Below are the code and all the weights of a small trained network. Each question names an input and a class and asks about switching units off, where a switched-off unit gives its printed mean instead of its output.

import numpy as np


def w(rows, s, z=0):
    codes = np.array(rows[::2]) - 128.0
    scale = np.full(codes.shape[1], s)
    scale[-1] = z or s
    return codes * scale


def f(y):
    return np.maximum(y, 0)


def log_softmax(a):
    a = a - a.max(-1, keepdims=True)
    return a - np.log(np.exp(a).sum(-1, keepdims=True))


def net(x, mask):
    res = np.array(x, float).reshape(1, 6) / 4 @ E
    y = f(res @ A[0][:, :-1].T + A[0][:, -1])
    res = res + np.where(mask, y, B[0][:, -1]) @ B[0][:, :-1]
    return log_softmax(res[-1] @ U[:, :-1].T + U[:, -1])


A, B = {}, {}
E = w([
[136,40,135,186,92,184,180],'x0',
[104,71,111,103,190,141,127],'x1',
[81,96,189,140,82,102,102],'x2',
[169,99,73,119,112,63,247],'x3',
[105,131,130,139,199,98,201],'x4',
[129,162,166,202,184,96,168],'x5',
],0.011)
A[0] = w([
[205,205,128,113,99,127,64,194],'N1',
[164,175,124,139,210,100,128,120],'N2',
[145,215,110,131,182,82,175,173],'N3',
[123,209,120,143,64,138,104,99],'N4',
[118,123,126,67,22,1,156,163],'N5',
[189,116,97,173,73,81,159,147],'N6',
[114,169,107,136,149,147,182,2],'N7',
[125,120,67,48,107,154,133,58],'N8',
[36,136,203,154,160,70,82,163],'N9',
],0.016,0.0042)
B[0] = w([
[104,162,99,163,90,167,27,228],'N1',
[93,131,87,134,138,86,165,218],'N2',
[123,57,139,86,173,62,183,251],'N3',
[168,146,150,147,99,154,78,194],'N4',
[87,144,86,148,116,1,146,238],'N5',
[150,117,209,100,113,158,165,214],'N6',
[105,147,96,132,94,162,164,168],'N7',
[128,140,125,125,209,93,88,185],'N8',
[179,112,187,113,142,96,31,229],'N9',
],0.018,0.015)
U = w([
[158,110,187,126,167,214,156,101],'0',
[99,123,126,128,130,96,194,2],'1',
[105,144,111,119,220,57,77,239],'2',
[125,197,120,176,142,180,56,54],'3',
[176,141,248,155,123,124,84,229],'4',
],0.011,0.0022)

Each question gives the input, the list of numbers given to net, and the class t.
The units are the neurons (one row each of A and B). Each row of codes is followed by its name. A weight is (code - 128) times the scale printed after its matrix; where a second scale follows, it is the last column's (A, B and U).
mask holds one flag per neuron, in row order. A switched-off neuron (its flag False) gives its mean, the last column of its row in B, instead of its output. The means were averaged over made-up inputs and are rounded, as every weight is.
A unit's drop is (log p(t) with every unit on - log p(t) with that unit switched off) / (log p(t) with every unit on - log p(t) with every unit switched off).
The circuit of an input: a set's keep is (log p(t) with only the set's units on - log p(t) with every unit switched off) / (log p(t) with every unit on - log p(t) with every unit switched off). Starting from all 9 units, units are removed one at a time, each time the one whose removal leaves the highest keep (on an exact tie, the one counted first), for as long as the keep stays at least 0.8.
circuit, biggest first: the units of the circuit, biggest drop first
most important unit: the unit with the biggest drop
top k neurons: the k neurons with the biggest drops, biggest first
drop when u is switched off: that unit's drop, to one decimal
input [1,-4,8,5,3,3], class 1: circuit, biggest first	(N5; N6; N8)
input [4,-2,-4,-4,4,-2], class 0: top neuron	(N5)
input [4,-7,-4,-1,8,-6], class 0: circuit, biggest first	(N5; N9)
input [-7,0,6,-6,-4,-1], class 3: top 3 neurons	(N1; N3; N6)
input [4,-5,1,3,-4,0], class 4: top 3 neurons	(N6; N3; N2)
input [-2,-3,7,8,-3,3], class 1: top 2 neurons	(N5; N6)
input [-2,-2,7,-6,7,7], class 4: top 2 neurons	(N9; N5)
input [7,4,-7,-5,2,0], class 0: top 2 neurons	(N5; N1)
input [5,1,-5,-2,5,0], class 1: top 2 neurons	(N9; N1)
input [-6,0,5,-4,-3,-1], class 3: top 3 neurons	(N1; N3; N6)
input [2,1,0,7,-7,2], class 1: top 2 neurons	(N9; N5)
input [-7,7,0,-5,-6,2], class 3: top 2 neurons	(N1; N3)
input [-8,-7,-3,-4,-5,-5], class 3: drop when N5 is switched off	0.0
input [-8,7,-1,7,7,3], class 1: most important unit	N7
input [-4,3,0,-6,-6,-3], class 3: drop when N1 is switched off	0.1
input [-3,2,-3,7,2,-1], class 1: drop when N9 is switched off	0.4
